Below are the code and all the weights of a small trained network. Each question names an input and a class and asks about switching units off, where a switched-off unit gives its printed mean instead of its output.

import numpy as np


def w(rows, s, z=0):
    codes = np.array(rows[::2]) - 128.0
    scale = np.full(codes.shape[1], s)
    scale[-1] = z or s
    return codes * scale


def f(y):
    return y / 2 * (1 + np.tanh(0.7978845608 * (y + 0.044715 * y**3)))


def log_softmax(a):
    a = a - a.max(-1, keepdims=True)
    return a - np.log(np.exp(a).sum(-1, keepdims=True))


def net(x, mask):
    res = np.array(x, float).reshape(1, 4) / 4 @ E
    y = f(res @ A[0][:, :-1].T + A[0][:, -1])
    res = res + np.where(mask, y, B[0][:, -1]) @ B[0][:, :-1]
    return log_softmax(res[-1] @ U[:, :-1].T + U[:, -1])


A, B = {}, {}
E = w([
[83,217,131],'x0',
[52,15,71],'x1',
[231,113,1],'x2',
[6,194,2],'x3',
],0.0094)
A[0] = w([
[120,157,160,124],'n0',
[155,237,69,168],'n1',
[104,83,88,107],'n2',
[133,52,73,148],'n3',
[137,85,134,154],'n4',
[163,129,216,121],'n5',
[70,200,121,114],'n6',
[33,180,108,71],'n7',
[163,53,168,125],'n8',
[91,183,200,162],'n9',
[136,45,181,148],'n10',
[105,142,109,114],'n11',
[209,183,90,109],'n12',
[103,178,191,138],'n13',
[164,123,220,116],'n14',
[15,200,81,118],'n15',
[125,127,147,108],'n16',
[250,92,159,181],'n17',
[40,161,184,2],'n18',
[157,184,176,109],'n19',
[93,160,52,96],'n20',
[146,117,164,109],'n21',
[130,111,135,149],'n22',
[78,145,176,52],'n23',
[78,137,172,80],'n24',
[184,106,121,162],'n25',
[67,145,181,68],'n26',
],0.013,0.0096)
B[0] = w([
[89,111,103,154],'n0',
[150,244,137,225],'n1',
[37,212,97,163],'n2',
[58,133,46,198],'n3',
[128,85,100,162],'n4',
[83,85,100,208],'n5',
[183,113,247,191],'n6',
[129,126,252,193],'n7',
[129,78,156,198],'n8',
[59,110,60,214],'n9',
[97,74,115,208],'n10',
[124,182,176,143],'n11',
[225,147,93,185],'n12',
[78,120,37,194],'n13',
[125,111,107,210],'n14',
[114,178,202,239],'n15',
[124,115,125,130],'n16',
[187,67,114,253],'n17',
[221,156,148,169],'n18',
[87,138,109,180],'n19',
[117,254,114,189],'n20',
[119,108,119,152],'n21',
[127,51,99,142],'n22',
[193,165,79,154],'n23',
[154,137,99,158],'n24',
[219,118,170,179],'n25',
[157,135,97,167],'n26',
],0.0071,0.014)
U = w([
[150,174,126,2],'0',
[161,162,182,225],'1',
[147,126,5,146],'2',
[232,242,96,74],'3',
[56,254,113,114],'4',
[67,127,114,152],'5',
[166,101,222,68],'6',
[128,211,84,81],'7',
],0.0099,0.017)

Each question gives the input, the list of numbers given to net, and the class t.
The units are the neurons (one row each of A and B). Each row of codes is followed by its name. A weight is (code - 128) times the scale printed after its matrix; where a second scale follows, it is the last column's (A, B and U).
mask holds one flag per neuron, in row order. A switched-off neuron (its flag False) gives its mean, the last column of its row in B, instead of its output. The means were averaged over made-up inputs and are rounded, as every weight is.
A unit's drop is (log p(t) with every unit on - log p(t) with that unit switched off) / (log p(t) with every unit on - log p(t) with every unit switched off).
The circuit of an input: a set's keep is (log p(t) with only the set's units on - log p(t) with every unit switched off) / (log p(t) with every unit on - log p(t) with every unit switched off). Starting from the 12 units with the biggest drops (on a tie, the unit counted first), units are removed one at a time, each time the one whose removal leaves the highest keep (on an exact tie, the one counted first), for as long as the keep stays at least 0.8.
units of the circuit, in order: the units of the circuit, biggest drop first
most important unit: the unit with the biggest drop
top k neurons: the k neurons with the biggest drops, biggest first
drop of u: that unit's drop, to one decimal
input [-7,-3,6,2], class 3: units of the circuit, in order	(n9 n12)
input [-2,-2,-2,-7], class 6: units of the circuit, in order	(n8 n17)
input [-6,-3,4,-5], class 6: top 3 neurons	(n25 n13 n9)
input [-4,4,-8,4], class 1: units of the circuit, in order	(n18 n7)
input [6,-5,4,5], class 3: units of the circuit, in order	(n12)
input [3,1,6,-8], class 2: units of the circuit, in order	(n15 n17)
input [1,1,-7,5], class 1: top 3 neurons	(n6 n7 n18)
input [-8,0,-7,7], class 1: units of the circuit, in order	(n7 n18)
input [-6,-3,-7,-5], class 5: top 2 neurons	(n12 n8)
input [0,-1,2,3], class 3: top 2 neurons	(n9 n5)
input [-7,-8,1,-5], class 6: top 2 neurons	(n25 n3)
input [0,0,1,-5], class 6: drop of n3	0.2
input [-2,-1,3,-6], class 6: drop of n25	0.3
input [-1,-5,2,-5], class 2: drop of n7	0.3
input [-6,-2,-2,-3], class 6: drop of n3	0.2
input [-8,-4,8,8], class 3: most important unit	n12
